Below are the code and all the weights of a small trained network. Each question names an input and a class and asks about switching units off, where a switched-off unit gives its printed mean instead of its output.

import numpy as np


def w(rows, s, z=0):
    codes = np.array(rows[::2]) - 128.0
    scale = np.full(codes.shape[1], s)
    scale[-1] = z or s
    return codes * scale


def f(y):
    return y / 2 * (1 + np.tanh(0.7978845608 * (y + 0.044715 * y**3)))


def log_softmax(a):
    a = a - a.max(-1, keepdims=True)
    return a - np.log(np.exp(a).sum(-1, keepdims=True))


def net(x, mask):
    res = np.array(x, float).reshape(1, 6) / 4 @ E
    y = f(res @ A[0][:, :-1].T + A[0][:, -1])
    res = res + np.where(mask, y, B[0][:, -1]) @ B[0][:, :-1]
    return log_softmax(res[-1] @ U[:, :-1].T + U[:, -1])


A, B = {}, {}
E = w([
[126,133,130,131],'x0',
[73,35,145,12],'x1',
[21,76,104,188],'x2',
[59,172,3,79],'x3',
[133,128,128,130],'x4',
[127,126,128,126],'x5',
],0.0072)
A[0] = w([
[143,163,139,189,73],'neuron 0',
[36,154,170,160,34],'neuron 1',
[64,70,100,244,122],'neuron 2',
[93,96,173,53,49],'neuron 3',
[144,64,200,119,79],'neuron 4',
[120,47,30,174,168],'neuron 5',
[175,105,243,173,29],'neuron 6',
[149,64,197,204,52],'neuron 7',
[117,165,63,85,30],'neuron 8',
[112,178,36,72,97],'neuron 9',
[212,152,115,79,23],'neuron 10',
[74,83,198,64,196],'neuron 11',
[92,85,93,203,246],'neuron 12',
[188,92,147,110,253],'neuron 13',
[114,123,175,94,25],'neuron 14',
[100,76,106,173,39],'neuron 15',
[40,91,149,158,96],'neuron 16',
[153,212,167,59,38],'neuron 17',
[109,77,109,153,219],'neuron 18',
[128,165,102,201,46],'neuron 19',
[179,228,114,30,207],'neuron 20',
[110,94,151,63,62],'neuron 21',
[131,162,26,103,102],'neuron 22',
[166,188,107,222,118],'neuron 23',
],0.011,0.0057)
B[0] = w([
[72,127,41,90,157],'neuron 0',
[184,62,85,114,136],'neuron 1',
[173,111,148,84,218],'neuron 2',
[129,150,59,69,167],'neuron 3',
[58,91,98,135,176],'neuron 4',
[132,105,182,136,194],'neuron 5',
[92,92,127,166,203],'neuron 6',
[103,113,82,188,189],'neuron 7',
[97,46,109,158,156],'neuron 8',
[91,88,153,198,211],'neuron 9',
[178,67,84,118,155],'neuron 10',
[95,172,119,90,233],'neuron 11',
[157,154,178,112,233],'neuron 12',
[102,144,172,163,223],'neuron 13',
[143,49,2,126,122],'neuron 14',
[193,85,88,141,135],'neuron 15',
[183,100,135,76,178],'neuron 16',
[162,66,110,119,155],'neuron 17',
[151,152,160,126,193],'neuron 18',
[137,136,81,107,158],'neuron 19',
[162,119,193,119,254],'neuron 20',
[112,161,41,75,157],'neuron 21',
[91,91,150,178,199],'neuron 22',
[91,165,64,38,221],'neuron 23',
],0.0088,0.0076)
U = w([
[128,183,146,91,255],'0',
[86,71,58,181,66],'1',
[127,195,3,42,40],'2',
[144,186,154,93,189],'3',
[145,184,146,91,165],'4',
[242,102,127,69,15],'5',
],0.011,0.0065)

Each question gives the input, the list of numbers given to net, and the class t.
The units are the neurons (one row each of A and B). Each row of codes is followed by its name. A weight is (code - 128) times the scale printed after its matrix; where a second scale follows, it is the last column's (A, B and U).
mask holds one flag per neuron, in row order. A switched-off neuron (its flag False) gives its mean, the last column of its row in B, instead of its output. The means were averaged over made-up inputs and are rounded, as every weight is.
A unit's drop is (log p(t) with every unit on - log p(t) with that unit switched off) / (log p(t) with every unit on - log p(t) with every unit switched off).
The circuit of an input: a set's keep is (log p(t) with only the set's units on - log p(t) with every unit switched off) / (log p(t) with every unit on - log p(t) with every unit switched off). Starting from the 12 units with the biggest drops (on a tie, the unit counted first), units are removed one at a time, each time the one whose removal leaves the highest keep (on an exact tie, the one counted first), for as long as the keep stays at least 0.8.
circuit, biggest first: the units of the circuit, biggest drop first
unit that matters most: the unit with the biggest drop
top k neurons: the k neurons with the biggest drops, biggest first
drop of u: that unit's drop, to one decimal
input [-6,3,8,-7,4,2], class 5: circuit, biggest first : neuron 16
input [6,4,8,-4,-4,4], class 5: circuit, biggest first : neuron 16; neuron 2
input [-5,-4,-8,4,4,-4], class 5: circuit, biggest first : neuron 10; neuron 20
input [0,-8,-2,-8,-2,-1], class 1: circuit, biggest first : neuron 6; neuron 7
input [-1,-5,-4,7,5,5], class 1: circuit, biggest first : neuron 9; neuron 22
input [-4,7,-5,1,-6,2], class 2: circuit, biggest first : neuron 21; neuron 3
input [3,-3,-6,-7,-7,-2], class 1: circuit, biggest first : neuron 6; neuron 7; neuron 12
input [-6,2,8,-7,1,-5], class 5: circuit, biggest first : neuron 2; neuron 16
input [8,-1,1,-8,3,6], class 1: circuit, biggest first : neuron 7; neuron 6
input [7,7,-1,7,3,-1], class 1: top 4 neurons : neuron 9; neuron 8; neuron 22; neuron 23
input [1,-5,-7,1,-5,-1], class 5: top 2 neurons : neuron 20; neuron 10
input [6,-7,5,5,1,-6], class 2: top 2 neurons : neuron 23; neuron 19
input [-7,-1,4,-7,-7,4], class 1: top 4 neurons : neuron 7; neuron 6; neuron 4; neuron 20
input [8,-5,7,5,-6,7], class 4: unit that matters most : neuron 12
input [-2,8,-7,2,2,1], class 2: top 2 neurons : neuron 21; neuron 3
input [7,6,-7,-7,-6,-2], class 1: top 4 neurons : neuron 4; neuron 6; neuron 14; neuron 12
input [-2,0,6,-4,-4,5], class 5: top 2 neurons : neuron 2; neuron 16
input [-2,3,8,7,-5,5], class 5: top 3 neurons : neuron 16; neuron 2; neuron 12
input [-3,-6,-7,-8,0,-4], class 1: top 2 neurons : neuron 6; neuron 7
input [7,-4,8,6,-6,3], class 5: unit that matters most : neuron 2
input [8,5,7,4,3,0], class 4: drop of neuron 16 : -0.2
input [5,-4,8,4,-3,0], class 5: drop of neuron 2 : 0.2
input [-2,-8,-7,-7,-7,7], class 2: drop of neuron 23 : 0.7
